Here is a tiny trained network, its code and every weight. The questions are about switching its units off for an input and a target symbol, where a switched-off unit gives its printed mean instead of its output.

import numpy as np


def w(rows, s, z=0):
    codes = np.array(rows[::2]) - 128.0
    scale = np.full(codes.shape[1], s)
    scale[-1] = z or s
    return codes * scale


def f(y):
    return y / 2 * (1 + np.tanh(0.7978845608 * (y + 0.044715 * y**3)))


def softmax(a):
    e = np.exp(a - a.max(-1, keepdims=True))
    return e / e.sum(-1, keepdims=True)


def log_softmax(a):
    a = a - a.max(-1, keepdims=True)
    return a - np.log(np.exp(a).sum(-1, keepdims=True))


def net(x, mask):
    ids = ['Σβγημω'.index(c) for c in x.split()]
    T = len(ids)
    res = E[ids] + P[:T]
    q, k, v = (res @ M[0].T for M in (Q, K, V))
    z = softmax(np.where(np.tri(T) > 0, q @ k.T / 2**0.5, -1e9)) @ v
    res = res + np.where(mask[0], z, O[0][:, -1]) @ O[0][:, :-1]
    y = f(res @ A[0][:, :-1].T + A[0][:, -1])
    res = res + np.where(mask[1:17], y, B[0][:, -1]) @ B[0][:, :-1]
    return log_softmax(res[-1] @ U[:, :-1].T + U[:, -1])


Q, K, V, O, A, B = {}, {}, {}, {}, {}, {}
E = w([
[136,185,129,155],'Σ',
[20,73,43,118],'β',
[139,3,225,68],'γ',
[45,191,138,59],'η',
[14,206,143,146],'μ',
[113,24,167,218],'ω',
],0.019)
P = w([
[58,254,170,144],'0',
[84,230,158,155],'1',
[92,205,131,169],'2',
[99,186,138,163],'3',
[113,169,133,165],'4',
[123,156,124,177],'5',
[123,133,131,191],'6',
[123,133,153,180],'7',
[119,109,129,190],'8',
[118,100,128,195],'9',
[104,138,154,199],'10',
],0.0062)
Q[0] = w([
[2,177,159,224],'h1',
[213,103,156,16],'h1',
],0.0092)
K[0] = w([
[251,14,177,189],'h1',
[110,249,165,129],'h1',
],0.014)
V[0] = w([
[104,56,254,149],'h1',
[154,144,131,11],'h1',
],0.0099)
O[0] = w([
[62,228,88,231,254],'h1',
[26,140,254,131,27],'h1',
],0.0041,0.013)
A[0] = w([
[114,239,147,194,155],'n1',
[45,63,101,87,148],'n2',
[145,124,165,47,203],'n3',
[193,56,95,206,173],'n4',
[69,164,177,185,174],'n5',
[90,189,91,123,99],'n6',
[144,134,136,157,106],'n7',
[236,191,226,104,158],'n8',
[165,80,98,115,78],'n9',
[86,100,92,28,45],'n10',
[183,117,88,113,131],'n11',
[46,90,141,95,122],'n12',
[139,142,55,92,132],'n13',
[57,83,80,124,2],'n14',
[85,52,125,224,164],'n15',
[157,206,118,10,146],'n16',
],0.012,0.0051)
B[0] = w([
[150,90,113,118,253],'n1',
[93,153,157,163,169],'n2',
[116,110,152,248,138],'n3',
[112,155,104,85,173],'n4',
[153,93,139,125,201],'n5',
[134,109,87,205,200],'n6',
[123,128,187,81,136],'n7',
[186,140,105,42,139],'n8',
[106,116,198,147,128],'n9',
[143,171,219,101,140],'n10',
[127,175,164,148,129],'n11',
[86,115,187,158,153],'n12',
[165,161,124,119,157],'n13',
[161,133,184,150,161],'n14',
[163,156,125,99,202],'n15',
[105,175,27,118,140],'n16',
],0.011,0.019)
U = w([
[139,192,202,124,102],'Σ',
[93,85,138,150,133],'β',
[10,135,90,89,151],'γ',
[210,216,126,146,140],'η',
[148,179,141,48,244],'μ',
[101,254,163,171,1],'ω',
],0.0098,0.0058)

Each question gives the input, a string of symbols that net reads in full, and the target symbol t.
The units are the heads (2 rows each of Q, K, V and O) and the neurons (one row each of A and B). Each row of codes is followed by its name. A weight is (code - 128) times the scale printed after its matrix; where a second scale follows, it is the last column's (O, A, B and U).
mask holds one flag per unit, heads first, then neurons. A switched-off unit (its flag False) gives its mean, the last column of its rows in O or B, instead of its output. The means were averaged over made-up inputs and are rounded, as every weight is.
A unit's drop is (log p(t) with every unit on - log p(t) with that unit switched off) / (log p(t) with every unit on - log p(t) with every unit switched off).
The circuit of an input: a set's keep is (log p(t) with only the set's units on - log p(t) with every unit switched off) / (log p(t) with every unit on - log p(t) with every unit switched off). Starting from the 12 units with the biggest drops (on a tie, the unit counted first), units are removed one at a time, each time the one whose removal leaves the highest keep (on an exact tie, the one counted first), for as long as the keep stays at least 0.8.
units of the circuit, in order: the units of the circuit, biggest drop first
most important unit: the unit with the biggest drop
top k neurons: the k neurons with the biggest drops, biggest first
drop of u: that unit's drop, to one decimal
input γ μ ω Σ β μ β, target ω: units of the circuit, in order -> (n2; n1; n14)
input γ Σ β ω Σ β, target η: units of the circuit, in order -> (n13; n14)
input Σ Σ Σ γ η, target γ: most important unit -> n16
input Σ η β Σ η Σ β μ Σ Σ Σ, target μ: units of the circuit, in order -> (h1; n6; n8)
input β Σ Σ Σ β β Σ β η η, target ω: top 2 neurons -> (n1; n10)
input β Σ ω ω Σ Σ Σ ω, target μ: top 2 neurons -> (n4; n6)
input μ Σ β Σ β μ, target γ: top 2 neurons -> (n14; n15)
input β Σ η β μ μ Σ β, target ω: top 3 neurons -> (n2; n1; n5)
input η β μ Σ, target μ: top 2 neurons -> (n6; n8)
input μ β Σ β η μ Σ Σ β, target Σ: drop of n13 -> 0.0
input Σ ω Σ η, target γ: drop of n3 -> 0.1
input Σ β η Σ η γ Σ η, target β: drop of n5 -> 0.3
input γ γ Σ μ Σ β γ Σ, target β: drop of n1 -> 0.2
input Σ Σ ω β μ Σ μ, target β: most important unit -> n1
